Below are the code and all the weights of a small trained network. Each question names an input and a class and asks about switching units off, where a switched-off unit gives its printed mean instead of its output.

import numpy as np


def w(rows, s, z=0):
    codes = np.array(rows[::2]) - 128.0
    scale = np.full(codes.shape[1], s)
    scale[-1] = z or s
    return codes * scale


def f(y):
    return y / 2 * (1 + np.tanh(0.7978845608 * (y + 0.044715 * y**3)))


def log_softmax(a):
    a = a - a.max(-1, keepdims=True)
    return a - np.log(np.exp(a).sum(-1, keepdims=True))


def net(x, mask):
    res = np.array(x, float).reshape(1, 5) / 4 @ E
    y = f(res @ A[0][:, :-1].T + A[0][:, -1])
    res = res + np.where(mask, y, B[0][:, -1]) @ B[0][:, :-1]
    return log_softmax(res[-1] @ U[:, :-1].T + U[:, -1])


A, B = {}, {}
E = w([
[125,123,121,125,121,123,128],'x0',
[67,130,227,151,121,19,40],'x1',
[189,20,156,116,193,117,175],'x2',
[253,222,105,195,78,69,140],'x3',
[30,140,86,108,224,71,219],'x4',
],0.011)
A[0] = w([
[98,243,125,137,94,153,129,166],'n1',
[202,177,121,158,97,20,191,112],'n2',
[203,108,112,68,144,156,192,174],'n3',
[90,156,115,167,144,85,215,73],'n4',
[224,80,196,117,166,70,184,133],'n5',
[212,143,230,126,29,213,111,133],'n6',
[167,171,149,166,95,112,182,255],'n7',
[133,113,85,140,107,144,154,91],'n8',
[116,101,252,160,155,2,66,168],'n9',
[70,119,162,61,182,201,81,61],'n10',
],0.0095,0.0038)
B[0] = w([
[145,124,77,51,222,46,94,180],'n1',
[82,66,181,194,192,194,95,212],'n2',
[148,116,54,123,119,148,128,188],'n3',
[142,75,216,140,1,45,202,173],'n4',
[155,148,96,52,179,49,26,197],'n5',
[156,88,153,126,97,90,183,209],'n6',
[104,25,151,132,141,168,53,188],'n7',
[154,150,146,143,215,148,163,143],'n8',
[150,108,9,146,144,160,194,250],'n9',
[176,116,202,175,206,133,102,190],'n10',
],0.0091,0.017)
U = w([
[117,113,214,185,202,206,111,69],'0',
[172,188,114,4,175,66,75,148],'1',
[168,81,199,111,32,71,255,112],'2',
[117,111,96,95,122,158,140,253],'3',
[181,194,13,203,152,196,210,36],'4',
[142,188,137,112,96,140,134,116],'5',
],0.0087,0.0065)

Each question gives the input, the list of numbers given to net, and the class t.
The units are the neurons (one row each of A and B). Each row of codes is followed by its name. A weight is (code - 128) times the scale printed after its matrix; where a second scale follows, it is the last column's (A, B and U).
mask holds one flag per neuron, in row order. A switched-off neuron (its flag False) gives its mean, the last column of its row in B, instead of its output. The means were averaged over made-up inputs and are rounded, as every weight is.
A unit's drop is (log p(t) with every unit on - log p(t) with that unit switched off) / (log p(t) with every unit on - log p(t) with every unit switched off).
The circuit of an input: a set's keep is (log p(t) with only the set's units on - log p(t) with every unit switched off) / (log p(t) with every unit on - log p(t) with every unit switched off). Starting from all 10 units, units are removed one at a time, each time the one whose removal leaves the highest keep (on an exact tie, the one counted first), for as long as the keep stays at least 0.8.
units of the circuit, in order: the units of the circuit, biggest drop first
most important unit: the unit with the biggest drop
k most important neurons: the k neurons with the biggest drops, biggest first
drop of u: that unit's drop, to one decimal
input [-2,1,-3,-3,-6], class 2: 2 most important neurons => n6, n5
input [0,-8,3,-6,-2], class 4: units of the circuit, in order => n3, n7
input [-1,-1,-1,1,-8], class 2: most important unit => n6
input [-6,-5,5,6,6], class 0: 3 most important neurons => n2, n9, n7
input [5,-5,-6,-2,-1], class 1: units of the circuit, in order => n9, n1
input [0,-5,-2,-7,7], class 0: 3 most important neurons => n10, n6, n9
input [-4,-7,2,7,5], class 0: units of the circuit, in order => n2, n9
input [-3,8,5,7,-7], class 4: 3 most important neurons => n9, n4, n10
input [1,-2,4,1,-5], class 2: 2 most important neurons => n6, n1
input [1,-6,-8,1,-6], class 1: 2 most important neurons => n1, n9
input [8,7,6,5,6], class 3: 2 most important neurons => n9, n5
input [-6,-7,5,4,-8], class 2: 2 most important neurons => n6, n9
input [-6,-5,7,-6,1], class 1: units of the circuit, in order => n2, n5
input [-6,-6,8,0,0], class 1: units of the circuit, in order => n5
input [-1,-6,-8,-4,5], class 1: 3 most important neurons => n1, n9, n2
input [3,8,-7,-6,3], class 4: 2 most important neurons => n9, n5
input [-2,7,4,8,6], class 0: 2 most important neurons => n2, n7
input [-8,-8,8,-1,-1], class 1: 2 most important neurons => n5, n9
input [6,-5,7,3,-7], class 1: 3 most important neurons => n5, n4, n9
input [1,-1,-8,-7,6], class 1: most important unit => n2
input [4,7,5,4,0], class 4: 2 most important neurons => n9, n1
input [6,5,-7,-8,6], class 0: 3 most important neurons => n10, n5, n3
input [8,-8,-8,-7,3], class 1: drop of n5 => -0.2
input [5,-3,1,-5,4], class 0: drop of n5 => 0.3
input [-2,8,0,-2,-3], class 4: drop of n9 => 0.6
input [2,-3,3,6,1], class 0: drop of n9 => 0.2
input [-1,-4,-1,-8,-5], class 0: most important unit => n10
